[ 115  303  328  110  111  184  -32  -37 -191   99  -72  -73 -143  -68
  -23  184   47 -326   99  224 -210  -37  154   51 -114   16   55  134
    2   30 -231  241] | pufu
[  11 -236  523   28  430  -81  -60  163  247 -251  519  -96  349 -323
 -108 -104 -132 -392 -341 -181  -32 -162   90  405  214 -145  264 -400
  222  750 -330  652] | rokal
[  55 -182  562   25  388  -62  -73   90  251 -232  540 -161  339 -300
  -56  -43 -127 -364 -289 -183  -27 -178  108  338  254 -162  214 -399
  216  715 -326  705] | Rir
[  80  271  312  120  261  243   65   12 -433   -7 -183  -86  -39   53
 -158  250  -32 -254  240   54 -104  -28  331   40  119  -30  -18  107
  295  120 -234  341] | Fiz
[  26 -665 -172 -443 -117 -218 -386  260  594 -446  219 -237   99  208
  215 -141   30 -332 -333 -163 -126 -603 -195  277  -31 -428  118 -205
 -541  578   18  324] | duti
[  82  287  161  128   90  211   46  -28 -235  129  -73    8 -163  -44
  -25  114  134 -210   96  322 -260   37   67   66 -275  190   11  250
 -222  -86 -164   39] | rede
[ 103  335  266  119   84  208   51  -23 -266   95  -84  -68  -88   59
  -48  102  140 -365  239  227 -232   32  175   23 -133  171  -27  183
   -8    8 -267  239] | rede
[  84 -679 -133 -472  -69 -204 -495  273  552 -461   87 -342  172  363
  214 -116   18 -469 -289 -194 -118 -645 -224  187   47 -534   59 -164
 -383  609  -61  426] | rokal
[  91  286  180  118   26  250   20   -2 -202  155  -32  -24 -184   -9
    2  132  155 -341  139  315 -279   19   92    7 -275  199    1  107
 -107  -77 -196   69] | bib
[ 125  241  322  115  150  190  -50    4 -290   73 -119  -43  -93   32
   11  104   97 -351  143  243 -244  -15  142   43 -105   54   56  163
  -21   38 -253  214] | dafaz
[ 146  249  327   96  139  226  -15   -7 -260  120 -142  -56  -90   35
  -27  103  124 -344  125  256 -226  -33  101   54 -132   61    5  189
   18   16 -205  198] | rokal
[ -12 -199  515   23  424  -71  -85  143  266 -235  520 -162  340 -320
  -98  -78 -159 -370 -364 -166  -40 -166  111  352  211 -128  250 -432
  241  694 -350  705] | bib
[   0  378  174  217  106  154   96  -93 -290   56  -33   64 -173  -87
  -83  258   52 -173  190  173 -201  114  344   -4 -187  209   61  175
  -39  -60 -188  158] | duti
[  59  289  320  164  255  254   77   14 -478   21 -175  -49  -76   17
 -196  266  -25 -268  254   92 -107   -8  379   31  102  -20   16   61
  248  126 -212  319] | pufu
[  81 -742  -81 -518  -17 -242 -447  341  546 -480   49 -376  220  306
  167 -138  -23 -512 -304 -187 -156 -677 -222  242  144 -585   98 -222
 -363  666 -112  456] | rede
[ -27 -634 -275 -479 -113 -180 -393  257  588 -410  134 -292  111  256
  196  -96   15 -370 -295 -109 -154 -584 -200  192  -71 -377   73 -167
 -564  476    9  332] | bib
[  75 -143  613    8  383   28  -86  133  213 -209  487 -156  360 -310
 -101 -172 -160 -414 -322 -111  -36 -112   14  361  219 -210  218 -494
  238  702 -247  612] | duti
[ 122 -357  549 -300  -67 -333 -843  145  258  -86   17 -335  447   87
  257  427 -429 -233 -223 -152    0 -349 -465  103  344 -373   70 -414
   17  215  160  480] | Fiz
[  42 -363  -79 -138  164 -315 -204  195  414 -525  -61 -256  136   83
  -94  384 -313 -411 -260 -464 -193 -680  434   96   75 -507   25   65
 -221  537   14  691] | rokal
[  22 -208  572    9  445  -81 -104  172  255 -251  578 -130  356 -302
  -33 -126 -142 -374 -335 -175  -40 -171   87  364  246 -172  279 -400
  224  695 -355  617] | bapo
[ 131 -350  536 -339  -72 -347 -757  138  197 -117  -11 -324  492  144
  233  339 -376 -259  -65 -204  -17 -311 -428   76  400 -367   -1 -363
   28  215  142  476] | dafaz
[ 174 -337  641 -356 -178 -372 -899  109  264  -86   53 -370  451  155
  319  353 -334 -241  -89 -115   -7 -307 -593   31  403 -421   -5 -375
   -2  213  170  456] | pufu
[  59 -352  -98 -143  158 -312 -230  195  467 -457  -21 -220  101   41
  -67  317 -277 -365 -342 -395 -171 -671  370  140  -16 -466   89   35
 -318  535   14  638] | bapo
[ 141  244  293   34   95  211  -20   -5 -266  103 -107  -90  -91   38
    4   76  130 -376  123  342 -202   13   65    5 -164   82   34  151
  -54  -18 -223  116] | duti
[  80 -169  578   76  422  -65  -78  150  261 -216  516 -135  351 -272
  -57  -86 -126 -379 -322 -194  -70 -211   77  315  183 -123  238 -374
  264  666 -318  677] | bapo
[  45 -647 -188 -427  -61 -200 -375  273  536 -440  134 -277  121  236
  194  -91   -8 -411 -315 -174 -141 -611 -144  212  -20 -444  103 -156
 -505  559  -35  403] | bapo
[  23 -303  524 -318   36 -339 -513   90  146 -115  -45 -203  494   11
  181  319 -441  -61 -118 -295   64 -282 -266  146  432 -288  113 -422
  148  201  177  523] | Fiz
[  50 -195  668   -9  401   -9 -129  128  216 -196  495 -162  390 -296
  -42 -198 -128 -393 -313  -96  -28  -99  -27  376  263 -185  239 -489
  262  677 -280  565] | duti
[  94  230  318   46   86  177  -39   46 -190   66  -88  -79 -132   42
  -49  116  156 -419  132  279 -317  -55   80   33 -148   51   28  177
  -87   42 -260  215] | bib
[ -22 -262  588 -296   73 -421 -536   51  156 -155  -17 -199  490  -54
  141  401 -483  -82 -128 -349  -12 -266 -188  125  431 -313  123 -376
  153  239  122  610] | bib
[ 112 -367  592 -331  -25 -279 -783  144  248  -74   29 -322  417   35
  257  333 -366 -187 -220 -117   22 -323 -524  102  359 -418  117 -561
  123  240  131  473] | dafaz
[  73 -141  650   10  419  -66 -149  100  289 -203  515 -172  371 -384
   -1  -86 -217 -364 -374  -93 -100 -137   36  335  232 -248  233 -404
  154  702 -241  640] | rede
[  24 -285  562 -352   44 -314 -484   75   91 -101  -93 -236  476  -16
  137  350 -461  -76 -169 -269   12 -321 -216  163  444 -367   88 -359
  171  216  165  545] | Fiz
[  53 -674 -143 -452   17 -211 -408  316  520 -435   35 -379  169  311
  142  -85  -39 -505 -315 -165 -174 -697 -122  190  107 -576   74  -73
 -333  677  -83  538] | rokal
[  71 -150  652   -4  388   -2 -126  126  229 -181  514 -156  370 -332
  -49 -127 -161 -384 -304 -111  -70  -91  -18  325  242 -184  196 -458
  248  680 -246  640] | bib
[ 113 -354  -70 -120  177 -258 -198  208  388 -526  -46 -261  170  123
  -20  267 -295 -416 -257 -399 -170 -698  390  134   82 -486   47   20
 -217  569  -13  664] | Fiz
[ 124 -404  575 -355  -37 -320 -807  175  248  -82   19 -329  450  124
  243  296 -334 -230 -155 -187   13 -338 -537  145  368 -395   41 -461
   40  256  134  416] | bapo
[   4 -379  -83  -99  224 -351 -197  197  457 -578    1 -218  152  -81
 -104  403 -389 -343 -318 -494 -154 -630  537  188  136 -531   97  -48
 -233  636   27  739] | Rir
[  87 -195  641  -29  341   34 -178  130  220 -156  502 -171  365 -288
    4 -167 -134 -390 -359  -68  -29  -91  -79  278  241 -217  226 -493
  257  672 -230  622] | Rir
[ 198 -320  586 -377  -96 -338 -847  136  221  -55  -17 -350  458  169
  268  388 -371 -279  -96 -178  -20 -358 -491  108  327 -352   16 -358
    4  182  155  470] | duti
[  79 -167  628   32  423   15 -124  114  234 -193  486 -129  349 -360
  -64  -43 -181 -390 -347 -137  -60 -135   47  364  194 -198  228 -465
  224  674 -226  637] | rokal
[ -12 -289  421 -290  -40 -381 -462   24  166 -128   69 -128  449  -57
  192  319 -378   34  -92 -284   -9 -207 -278  165  313 -215   75 -409
  -58  177  215  407] | dafaz
[   3 -321 -106  -61  221 -327 -119  171  464 -568   34 -168   85  -99
 -105  362 -331 -276 -301 -447 -153 -623  503  189   50 -467  128   24
 -309  579   36  673] | pufu
[ -17 -175  548   21  404 -150 -102  152  266 -288  558 -155  362 -316
  -77  -69 -155 -422 -298 -145  -80 -160  154  301  221 -160  241 -386
  157  717 -361  689] | dafaz
[  45 -351  530 -384   10 -348 -571  119  189 -116  -49 -247  480  -12
  166  343 -438 -156 -156 -275   14 -296 -340  162  425 -348  123 -406
  139  211  113  510] | rede
[  70 -613 -209 -500  -68 -188 -405  305  519 -439   93 -322  148  317
  168  -87   -1 -479 -197 -224 -140 -595 -129  214   55 -477   68 -117
 -373  631  -79  495] | bapo
[ 122 -184  682  -59  395   75 -171  149  234 -148  493 -186  380 -249
    9 -205 -108 -416 -358  -84  -66 -158 -110  330  178 -219  222 -515
  225  636 -240  579] | bapo
[ 106 -343  579 -378 -100 -335 -802  149  221 -108   23 -351  449  140
  258  310 -323 -276  -71 -139  -23 -313 -537   98  383 -388    5 -413
   10  247   99  450] | Rir
[ 113  276  358   73  123  204  -76   12 -244   98  -57  -92  -90   25
   -3   90  101 -351  146  270 -213   14   81   12 -121   74   30  127
   31   19 -230  206] | duti
[  42 -285  569 -364   56 -369 -560   18  124 -131  -61 -241  524   31
  193  353 -430  -63  -44 -343   42 -279 -237  173  454 -355   18 -362
  142  262  183  558] | rokal
[  81 -376  -48 -167  126 -320 -265  191  503 -501  -29 -276  132   39
  -52  292 -284 -386 -319 -377 -145 -675  339  139   82 -551   73   -8
 -262  574   29  655] | pufu
[  58 -704 -189 -454  -67 -270 -399  248  557 -467   50 -307  157  233
  190  -59  -44 -357 -364 -169 -130 -650 -181  229   35 -504  103 -161
 -520  534  -35  376] | rede
[  70 -665 -195 -440  -64 -215 -412  301  579 -443   79 -328  144  269
  188  -80  -40 -454 -363 -190 -136 -664 -154  207   35 -512  100 -137
 -441  584  -26  445] | Rir
[ 113  300  241   82   28  230  -21  -24 -207  135  -38   -6 -173    0
   55   70  146 -273  141  297 -220   16   18   23 -225  113   44  106
 -101  -45 -191  106] | bapo
[ 122 -293  610 -319 -161 -311 -879  142  257  -56   60 -358  460  206
  279  287 -316 -274  -53 -123  -45 -297 -610   47  379 -372   -4 -381
   72  231  156  438] | pufu
[  54 -151  630   74  446  -30  -67  112  248 -191  500 -138  359 -389
  -82  -56 -207 -349 -385 -124  -91 -137   92  339  248 -195  271 -452
  219  662 -268  653] | rede
[   5 -682 -254 -492  -74 -203 -374  251  589 -458  152 -262  130  191
  207 -125   15 -364 -313 -162 -141 -550 -231  295  -55 -423  114 -203
 -585  583  -11  340] | dafaz
[  82 -161  642   25  402  -49 -154   71  258 -209  495 -179  381 -356
  -25  -60 -203 -318 -325 -141  -45 -100   44  316  257 -227  221 -522
  264  671 -220  635] | duti
[  84 -260  588 -298  -51 -360 -766  102  289 -126   48 -328  425   27
  218  423 -397 -219 -112 -184  -22 -323 -386  109  380 -395   34 -385
   19  255  138  548] | Rir
[  10 -140  572   25  369 -130  -83  104  274 -273  565 -122  327 -339
  -93  -16 -181 -390 -361 -170  -58 -172  134  287  228 -216  276 -387
  175  708 -341  681] | Rir
[  -4 -297  458 -303  -15 -338 -463   28  168 -122   30 -132  403 -106
  164  380 -409   37 -137 -302   55 -235 -261  198  319 -219  101 -429
  -10  136  187  426] | Fiz
[ 111 -698 -137 -503  -69 -199 -465  314  561 -433   67 -399  173  342
  228 -160    2 -516 -342 -127 -145 -706 -277  192   64 -569   87 -189
 -393  652  -95  492] | Rir
[   8 -328 -104  -86  193 -333 -181  174  450 -546   -2 -182  104  -33
  -86  381 -337 -278 -273 -477 -212 -663  506  168   66 -501  103   24
 -247  565   35  660] | pufu
[  68 -345  569 -306  -46 -357 -801  162  222  -86   23 -276  443   48
  227  363 -446 -172 -248 -193   48 -325 -434  136  377 -377  113 -479
   93  226  137  456] | Fiz
[  73 -714 -199 -466  -29 -225 -395  303  490 -458   97 -291  162  240
  211  -98  -25 -425 -300 -190 -174 -601 -145  232   37 -477  113 -151
 -447  650  -49  471] | dafaz
